In the rows, zero is written as 128.
Facts:
firas | ω a | Π h | θ plolestan
kadra | ω a | Π h | θ pluskebim
fimim | ω a | Π j
pidris | ω g | Π h | θ bimu
brofloza | ω b | Π h | θ stegutek
gragrus | ω a | Π i | χ zogin pulum muve tebin | θ bezi
plukli | ω b | Π i | θ drostatem
mestik | ω c | Π j | θ klavo
votetra | ω d | Π h | θ skostuk
bimu | ω a | Π h | θ vavam
nemek | ω a | Π h | χ baskos troflos pluflade sagres
vobrol | ω a | Π j | χ dradros | θ nemek
plisak | ω a | Π h | θ nestu
skugenes | ω a | Π i
dredragum | ω d | Π h
pliflok | ω b | Π h | χ skibrun visuk virubrek flekik puplus tadra plurok | θ pluflur
skostuk | ω d | Π h | θ gibro
nusu | ω a | Π h | θ vuge
skotipul | ω a | Π i
sestutol | ω e | Π h | θ grugrostin
pumuver | ω d | Π j
fevil | ω a | Π i
dragim | ω f | Π i | θ stiplapus
gemil | ω a | Π h | θ baskos
virubrek | ω a | Π h
labru | ω c | Π h
nebru | ω f | Π h | χ dridroran sopliplil trizul pidris fliba | θ flaves
tadra | ω a | Π h | θ brorer
brafligran | ω a | Π h | χ piflas votetra klibos
greda | ω b | Π h | χ dralok povek fevil firas radruflu vavam
bogribro | ω a | Π h
pata | ω g | Π h | θ fliba
radruflu | ω a | Π i
skibrun | ω b | Π i
kludevo | ω d | Π h
trizul | ω b | Π h
dobi | ω a | Π h
sikli | ω a | Π h | θ plodre
skulazal | ω a | Π i
nuflom | ω a | Π h
flaves | ω a | Π i | θ gragrus
greve | ω g | Π j
kletrofis | ω a | Π h | θ skugenes
stepi | ω a | Π h | θ stulo
sopliplil | ω b | Π i
drore | ω c | Π i | θ dridroran
steger | ω a | Π h | θ plagral
vavam | ω a | Π i
gibro | ω a | Π h | θ pagostuk
beflel | ω b | Π h
rufas | ω a | Π h | χ povek klado plolestan | θ drore
sagres | ω c | Π i | θ leske
siskol | ω b | Π i | θ flukor
baskos | ω b | Π h | θ bokar
fligro | ω a | Π j
gomor | ω b | Π j | χ vuge klado | θ zedres
lofil | ω a | Π h
bobro | ω f | Π h
febis | ω f | Π h | χ bimu
pluskebim | ω b | Π j | χ dridroran leske gibro nupobon nestu noplun plukli
noplun | ω c | Π i | θ votetra
pliflen | ω e | Π j
zadrurul | ω c | Π i | χ skotipul nupobon fimim | θ mekam
miplu | ω a | Π h | χ zogin brofloza gralak pemen
brorer | ω b | Π h
briflu | ω e | Π i | χ leske kludevo bobro floflu lofil
gakur | ω c | Π i
flekik | ω a | Π h
zedres | ω a | Π i | χ sugru siskol peflo vateskon fliba
brudrema | ω c | Π i
fuzoros | ω b | Π j
nipi | ω a | Π j | θ vateskon
livas | ω b | Π j | θ nupobon
klibri | ω a | Π i
botasis | ω b | Π i
flutalar | ω g | Π i | θ truzel
trusku | ω e | Π i | θ tadra
nupobon | ω c | Π h | θ plurok
koflegrum | ω a | Π h | χ povek nipi
pemen | ω b | Π i | θ mestik
laklon | ω a | Π h | χ stuskim brofloza fevil sagres pliflen livas | θ steger
radak | ω a | Π i
zoskek | ω a | Π i | χ noplun tadra
pluflur | ω c | Π h | θ nebran
piflas | ω a | Π i | θ brudrema
povek | ω a | Π i
leske | ω a | Π h | θ druklos
stulo | ω a | Π i | θ vadredri
stegutek | ω a | Π h | θ piflas
vateskon | ω a | Π j | θ pliflen
zesturuk | ω b | Π h
tredrin | ω a | Π j | χ nusu
visuk | ω a | Π j | θ gagron
grolim | ω a | Π h | θ stuskim
gapla | ω a | Π i
grugrostin | ω a | Π h | θ stepi
stuskim | ω a | Π h
vutri | ω a | Π h
vadredri | ω a | Π h
totam | ω a | Π h | θ nebru
lakle | ω a | Π j | χ dredragum fifisto bokar stegutek plodre | θ zafles
kigritu | ω f | Π h | χ dobi kludevo pidris
migren | ω a | Π h | θ stivus
plodre | ω a | Π i | θ firas
mekam | ω c | Π h
druklos | ω c | Π j | χ kletrofis kligem livas | θ nipi
peflo | ω c | Π i
muve | ω a | Π h
klisis | ω a | Π i
pagostuk | ω a | Π j | θ greve
pluflade | ω a | Π i | θ sestutol
zogin | ω a | Π h
flukor | ω a | Π j | θ puplus
zesenen | ω a | Π j | θ muve
vabrek | ω c | Π j
klatrim | ω a | Π i
bokar | ω b | Π h | θ sopliplil
nestu | ω a | Π i | θ flekik
klado | ω f | Π h
klavo | ω a | Π i | χ piflas gapla
dridroran | ω f | Π i
gribrar | ω f | Π h | θ pliflok
skopleflir | ω a | Π i
truda | ω b | Π h | χ dradros gapla beflel plolestan vateskon
sugru | ω d | Π h
tinos | ω b | Π h | χ vadredri trizul kligem pidris fliba skopleflir | θ rufas
klibos | ω a | Π i
bezi | ω d | Π h | χ vutri vezer | θ sagres
vido | ω a | Π i | χ sevetim dradros pulum floflu
troflos | ω a | Π h | θ laklon
dradros | ω d | Π i
fliba | ω a | Π i | θ noplun
gibon | ω a | Π h | θ plukli
floflu | ω c | Π j | θ botasis
tebin | ω b | Π h | θ sevetim
plagral | ω a | Π h | θ grolim
gagron | ω b | Π h | θ plisak
zafles | ω b | Π h | θ skulazal
butovus | ω d | Π i | χ nuflom klado
kligem | ω a | Π j
lokan | ω a | Π i
stiplapus | ω b | Π h | θ gakur
sevetim | ω a | Π h | θ visuk
plurok | ω a | Π h | θ gibon
nebran | ω d | Π i | θ klado
dralok | ω a | Π i
fifisto | ω b | Π h
drostatem | ω a | Π j | θ nusu
tedre | ω c | Π h | χ zogin baskos nupobon flekik bimu fligro bogribro
staskur | ω b | Π h | θ dredragum
plolestan | ω b | Π i | θ zadrurul
puplus | ω b | Π h | θ pulum
truzel | ω a | Π h | χ visuk nusu fuzoros stulo | θ troflos
stivus | ω c | Π h
pulum | ω e | Π i | θ sikli
grese | ω g | Π i
vezer | ω f | Π j
gralak | ω a | Π j
vuge | ω a | Π h | θ fifisto
ribos | ω a | Π i | χ nebran klisis
flelodur | ω a | Π j | χ stiplapus vabrek vavam | θ tredrin
fati | ω a | Π h | χ noplun pumuver

Known rows:
lofil: [125 111 114 129 133 112 175 131 138 106 133 144 122 107 103 120  96 116
 123 120 134 121 128 110 132 120 130 132 152 173 105 157 141 141 128 117
 152 140 139 133 123 128 129 112 144 125 136 130 145 117]
butovus: [125 136 100 133 127 166  63 108 163 149 125 101 106 154 141 158 143 134
 128 112 121 145 144 142 171  90 149 103 124  68 131 108 139 141 146 149
  90 134  97 107 115 162 118 147  82 123 139 130 137 142]
radak: [142 130  97 133 144 135 116 131 142 108 104 130 122 140 147 120  92 118
 108 128 139 143 146 110 136 134 107  96 132 145 130 148 132 137 138 137
 142 140 117 116 111 118 107 179 119 127 127 149 105 107]
klatrim: [143 130  97 135 143 134 116 127 138 110 106 128 121 140 148 122  89 117
 107 126 142 141 145 110 134 133 105  96 130 139 124 143 130 133 142 137
 141 140 120 117 109 117 104 178 115 129 129 146 103 106]
votetra: [115 105 115 132 102 135 111 111 158 145 124 139 106 118 105 165 165 130
 127  86 123 131 122 150 162  99 164 142 125  68 103 130 167 140 134 144
 106 135 152 127 142 161 151  88  94 106 151 107 152 156]
vateskon: [126 125  96 133 131 119 159 119 114  66 129 126 105 138 173 144 122  93
 152 156 153 119 148 125 141 133 119 114 151 172 171 146 126 146 102 135
 149 140 137 149 157  98 121 135 137 141 139 137 116 145]
virubrek: [125 104 126 132 134 112 156 137 145 107 119 166 123 106  89 115 110 115
 109 133 124 131 124 120 122 120 136 127 136 166  93 142 137 121 124 122
 163 139 150 129 121 131 121 116 151 118 124 132 124 116]
grugrostin: [141 103 116 120 117 123 153 129 125 125 115 158 119 107  99 132 111 122
 110 105 130 122 131 118 121 121 134 129 143 139 110 146 146 128 125 119
 151 152 150 138 120 106 122 110 140 110 118 133 121 119]
tinos: [122 149 135 112 104 132 110 110 127 210 173  91 122 125  94 137 178 164
 142 102 118 127 106 155 136  98 159 166 113  66 116  86 106 126 126 124
  74 111 101 119 153 161 164  67 118 126 125  81 175 157]
dobi: [130 113 107 126 129 108 169 126 137 109 130 145 118 109 104 122  93 119
 127 120 138 119 127 113 134 123 130 136 152 169 102 163 142 140 126 115
 154 141 142 133 124 127 137 109 141 125 133 134 145 116]
pulum: [133 173 229 109 142 162 106 163  90 141 138 117 172 114 170 108 111 125
 195 120 135 123 107  98 100 169  76 118 125 108 142 144 111 110 157 104
 142  76 102 144 108 109 131 207 150 155 137 146 133 122]
zadrurul: [140 160  98 129 134 134 111 127 133 163 121  92 134 136 146 100 112 131
  99 142 144 124 130 112 114 155  98 122 117 137 115 101 104 116 138 141
 119 125  90 120 129 118  97 153 130 154  97 118 122 118]
kigritu: [135 138 139 107 125 115 157 133 103 162 158 119 150 115 101 114 117 151
 150 112 119 120 120 125 117 116 133 149 130 137 114 124 100 131 124  93
 122 122 110 129 132 122 153 107 144 132 114 103 152 116]
flelodur: [129 130  97 128 141 142 141 111 110  83 112 143 113 143 161 149 130 116
 134 160 117 109 162 121 135 116 140  96 135 173 163 122 115 131  93 123
 145 161 127 147 135  92  99 148 130 132  97 129 103 139]
muve: [128 106 126 134 132 119 160 135 140 107 126 149 127 113  97 125 103 118
 118 136 115 114 128 118 127 122 135 134 145 169 104 144 147 132 125 112
 157 141 146 132 113 130 120 110 150 122 127 138 137 117]
sagres: [141 133 121 164 133 144 115 152 133 136 126  67 158 154 153 103 108 114
 113 174 141 117 126 126 115 165 100 127 116 117 150  83 122 128 144 161
 118 118 125 111 131 123 106 138 142 138 137 157 115 118]
plukli: [123 158 174 116 136 125  69 105 160 161 168  57 113 172 148 111 174 144
 134 135 144 164 100 164 137 132 116 158 107  51 138 108 130 110 151 153
  61  78  90 117 140 162 131 118  96 137 134 118 152 151]

Rows:
No name comes twice in this set of rows, the named rows included.
[137 137 232  93 129 137 151 161  68 140 148 163 173  99 104 118 125 145
 187  92 112 123 105 117  92 127 116 141 117  97 132 147 109 115 125  78
 143 102 138 140 130  93 159 147 157 114 121 125 128 110] => sestutol
[127  99 136 138 122 136 160 134 136 113 108 153 136 109 103 135 111 109
 107 134 108 101 127 115 124 147 129 136 131 147 103 143 161 122 123 118
 150 144 163 140 120 121 110 122 150 118 109 130 132 123] => troflos
[126 103 127 144 133 130 157 137 133 108 117 150 138 114 104 135 103 121
 117 139 104 102 132 121 123 126 140 133 142 169 114 134 153 132 127 111
 153 147 157 137 104 135 116 113 145 121 125 142 132 119] => stuskim
[127 119 103 141 132 140 148 125 108  72 119 130 122 139 168 148 126  96
 146 166 134 112 154 126 132 123 131 101 143 162 181 115 122 141  98 138
 151 152 142 145 148  92 111 138 141 134 132 149 103 143] => nipi
[111 160 138 130 122 128  70 123 143 175 151  63 138 158 158 124 167 153
 146 122 147 155 108 158 149 139 122 147 104  63 133 101 117 131 157 150
  63  80  88 107 145 182 159 132  93 146 164 111 156 144] => sopliplil
[147 180 206  99 157 158 122 155  83 137 152 116 168 134 142 101  93 139
 198 109 124 135 120 102 122 125  91 113 113 108 123 147  85 122 139  81
 121  95  72 124 130 109 132 214 153 151 103 119 133 103] => briflu
[147 109 139 108 130 114 159 115 135 109 132 148 102 123  95 121 106 125
 104 115 127 132 135 126 113 104 133 133 151 142 129 162 154 120 133 115
 147 150 148 144 109 101 114  95 126 102 104 146 124 120] => gibon
[149 134  97 139 144 169 128 142 139 123 122 101 120 136 129 115  85  96
 119 144 140 121 149 102 143 124 110  96 132 127 116 110 122 128 132 139
 142 148 103 114 134 108  84 163 145 133  99 141 118 117] => gragrus
[131 129 120 130 129 118 151 132 126 161 142 125 144 118  88 109 126 148
  97 149 104 112 125 128 112 123 146 147 120 164 102  94 102 116 117 110
 122 143 115 125 126 133 119  95 154 132  88 102 136 112] => tedre
[140 117 115 125 110 107 151 130 112 164 123 126 143 117 106 120 130 146
  97 123 130 120 120 132 100 143 129 153 126 139 131 116 126 125 126 126
 126 135 147 132 130 112 138  87 135 117 119 118 123 119] => pluflur
[128 116 142 127 124  96 157 129 133 131 144 108 140 126 109 104 128 130
 102 152 132 117 107 135 100 152 119 168 132 150 118 125 145 109 128 127
 124 120 146 137 128 129 128  75 147 128 117 126 137 128] => nupobon

The same objects again, as new rows of numbers:
Known rows:
fimim: [122 150 133 130 107 120 159 111 123 172 118 155 116 112 129  95 136 110
  94 100 144 106 159 132 138 139 188 166 132  96]
nebru: [130  79 111 158 168 189 178 110 163   5 151 173 153 160 136 127 110  88
 165 164  97  96  75 109  39  68 143 111 145 143]
pliflen: [ 91 163 120 108 103 157 194 144 137 161 102 150 123  62 134  70 108 127
 140 126 187 102 157 153  74 161 202 177 133 105]
fati: [137 119 117 138 162 153 110 163 126  85 157 183 126 133 187 124  98 188
 165 122 112 117  97 112 187 162 112 118 142 117]
flelodur: [117 166 119 146 121 104 153 111 121 109 103 187  96 127 161  79 110 120
  87 103 147  72 140 104 155 141 167 178 175 108]
lofil: [127 116 129 121 126 168 126 144 144 126 137 121 129 140 131 119 107 135
 162 121 104 167 138 137 145 149 118  93 127 146]
fuzoros: [136 146 123 107 120  60 125  97 122 154 114 121 123 101 136 156 180 115
  58 133 155  95 150 116  87 106 155 165  99 101]
plurok: [121 118 139 122 126 169 118 140 137 131 137 121 134 145 133 126 110 142
 159 118 100 164 138 134 161 150 115  93 123 143]
nusu: [129 115 125 124 133 163 123 150 137 132 146 128 132 142 140 127 114 147
 159 117 107 163 128 136 165 153 115  97 127 132]
vobrol: [135 146  57 157  70  81 151 102  99 110  84 149  53 149 138  53  97 104
  96 127 133  70 113  86 140 165 168 169 177 136]
dradros: [191 109  96 138  93  52  87 134 107 149  94  51  72 129 101 117 136 101
  89 160 146 106 133 109  91 144 116 158 112 148]
labru: [126 115 141 130 153 142 109 129  97 121 133  89 149 141 104 170 132 140
 151 154 108 147  99 138 109  98 100 103 102 144]
peflo: [124 131 142 143 131 101 133 112  98 146 127 108 140 121  83 142 148 111
 107 143 146 106 120 138  95  83 144 160 115 122]
gagron: [141 111 130 102 138 112  86 129 135 112 135  88 141 124 139 184 150 140
 124 147 113 158 125 118 104 117  85  92  94 148]
koflegrum: [122 143 127 132 154 145 133 153 148  73  99 152 122 138 151 116  96 136
 161 115 124 133 106 115 165 159  66  93 186 135]
sevetim: [128 114 118 126 115 161 126 140 133 131 129 110 121 149 128 112 105 134
 160 123  97 166 131 131 150 157 115  92 126 152]
klavo: [142 130  88 157  99  96 150 138 134 118 113 163 101 133 136  88 110 111
 132 124 154  94  96 120 141 172 134 157 183 116]

Rows:
No name comes twice in this set of rows, the named rows included.
[175 137 157 126 147  65 100 129 107 161 111 110 110  97 146 146 165 119
  63 133 158  86 169 119 107 117 156 191  96  96] => pumuver
[123 140 142 141 152 104 112 116  78 155 156 142 149 108 109 155 158 166
 111 143 142  85 108 137 130  81 151 172  87  92] => noplun
[147 124 124 115 116  70 113 120 142 152 131 110 142  99 119 169 176 117
  90 139 160 117 132 128  87 113 125 146 107 111] => botasis
[134 112 124 122 126 164 131 154 142 142 136 123 135 135 129 128 117 134
 170 123 109 169 123 141 146 161 111  94 129 134] => muve
[136 105 138 128 125 166 137 152 154 133 141 125 146 144 133 133 115 110
 170 120 112 178 131 150 137 158 120 100 137 142] => vadredri
[101 146 132 136 105 151 156 112 134 151 129 152 119 132 106  75 112 122
 119 103 132 117 154 137 159 123 169 144 137 126] => trusku
[146 108 115 102 130 108  88 124 134 117 128  77 132 128 133 180 149 135
 125 154 111 156 122 113  96 121  82  86  97 153] => beflel
[142 113 105 106 151 107  83 128 120 119 155  85 146 128 150 195 143 132
 112 134 131 170 122 134 143 103  94  77  96 138] => puplus
[152 103 125 108 138 103  94 135 138 128 141  91 150 124 135 198 161 129
 132 147 122 165 110 129 102 126  82  89 102 135] => fifisto
[147  86 139 138 138 102  94 126 162  12 145 139 143 174 193 184 106  84
 121 146 113 141 131 110  91  86 111 135 155 193] => tinos
[120 136 145 141  92 115 140 117 134 170 131 147 126 142 108 109 134 114
 115 102 133 129 149 138 163 140 150 152 143 120] => plodre
[138 128 127 107 118  74 105 109 138 146 134 109 131 104 125 162 171 132
  83 138 153 111 144 120  99 101 128 147 100 115] => skibrun
[206  98 128 121 198 124  79 182 151  45 107  99  99 109 179 135 119 155
 137 174 132  91 120  87  68 138  75 123 112 133] => bezi
[124 130 142 137 107 130 148 124 148 147 136 141 129 129 119  98 124 102
 116 108 142 126 158 143 136 126 163 155 139 125] => skopleflir

Now the same objects, written a new way:
Known rows:
trusku: [153 134 137 146 111 143 118 145 131 164 155 135 108 131 133 123 124 145
 132 104 109 134 118 135 120 122 114 104]
vadredri: [110 121 123 160 133 127 124 111 127 106 110 112 143 144 129 132 135 129
 129 167 143 119 140 121 125 113 127 146]
bezi: [173 141 101  54 136 118 152 120 141 126 123 138 124 125 124 108 118 106
 131  68 165  87 128 138 148 162 127 143]
gemil: [123 124 129 124 133 127 122 114 110 115 117  75 138 131 134 142 138  91
 130 146 135 101 149 132 119 143 126 145]
zogin: [105 128 121 115 138 126 120 112 123 111 114 133 144 129 129 125 138 130
 127 179 138 124 154 123 114 125 135 141]
klibri: [ 94 127 138 176 103 147 119 138 143 133 120 117 132 104 108 139 135 156
 131 141 118 159 149 109 113  99 133 117]
kligem: [ 95 117 140 206 134 132 133 129 123 101 115 134 129 107 136 140 120 143
 123 149 126 165 133 117 159 112 128 141]
zedres: [134 132 131 177 138 138 127 146 164 124 106  84 133 117 102 130 130 157
 133 102 130 203 138  90 142 109 134 119]
tinos: [203 129  99 144 165 107 140 129 139 115 136  83 114 187 137 109 114 119
 142  67 153 137  90 123 183 129 107 135]
dredragum: [118 123 104 101 115 112 139 116 129 120 140 184 132 153 123 122 126 126
 125 142 147  97 106 137 114 118 130 134]
drostatem: [ 95  94 147 155 138 139 135 131 110 108 135  83 115  96 152 131 135  88
 114 115 117 161 149 131 141 137 131 133]
pulum: [179 135 127 150 132 153 111 153 124 164 159 180 126 122 131 140 127 127
 128 112 100 125 113 123 101 150 114  89]
kigritu: [183 137  91 112 160 104 154 131 164 123 135 176 124 194 126  99 112 149
 125  93 152 124  69 138 158 110 124 126]
plagral: [117 132 134 114 128 115 117 114 107 116 113  57 135 137 134 148 135  93
 133 160 132 116 141 134 119 143 126 150]
gagron: [157 125 116  88 123 109 125 118 105 137 153 139 116 161 142 124 123 109
 135 127 136  98 107 145 124 144 116 132]
vabrek: [109 126 148 172 142 138 136 131 131 126 121 180 127 119 149 129 117 159
 111 153 115 140 113 143 147 113 133 130]
radruflu: [ 96 125 143 178 102 146 119 137 143 134 119 117 134 104 107 138 135 156
 132 137 117 153 147 109 116  97 133 116]

Rows:
No name comes twice in this set of rows, the named rows included.
[161 143  95  38 156 101 146 128 151 134 140 210 125 168 126  86 116 152
 123 108 137 109  88 146 141 130 137 117] => febis
[ 95 115 162 166  95 144 122 128 140 139 110 110 136 104 102 136 133 162
 133 112 117 130 136 102 128  98 140 113] => povek
[144 150 141 159 111 168 135 142 157 158 122 115 121  97 128 128 127 142
 125  95 126 113 150 145 120 119 120 123] => sagres
[118 103 142 118 131 130 126 109 113 116 119  63 136 134 138 131 143  88
 127 122 134  92 144 129 121 136 132 137] => vuge
[146 108 139  82 107 107 149 104 134 149 136 210 131 175 123 110 115 155
 124  87 139  31  58 143 140 111 138 115] => klado
[ 99 126 136 202 106 147 121 140 148 127 119 103 131 113 108 142 134 155
 133 137 122 167 144 107 122  92 128 120] => skopleflir
[113 108 128 104 144 130 126 117 116 110 128  58 130 133 141 119 148  82
 124 129 129 116 159 135 116 136 131 134] => nusu
[134 135 122 123 129 144 130 110 123 116 110  89 134 111 138 130 134 103
 131 129 157  86 172 137 127 145 120 158] => leske
[132 104 124 124 106 140 130 148 132 151 178 121  97 131 132 104 136 120
 129  75 111 156 127 134 113 111 120  92] => plukli
[144 129 101  99 124 114 146 122 140 137 151 220 125 175 133 111 120 137
 120 135 143  88  81 154 114 112 126 126] => bobro
[137 130 148 156 147 138 137 138 119 132 127 144 124 113 155 145 119 115
 108 138 119 149 118 148 130 148 126 135] => floflu

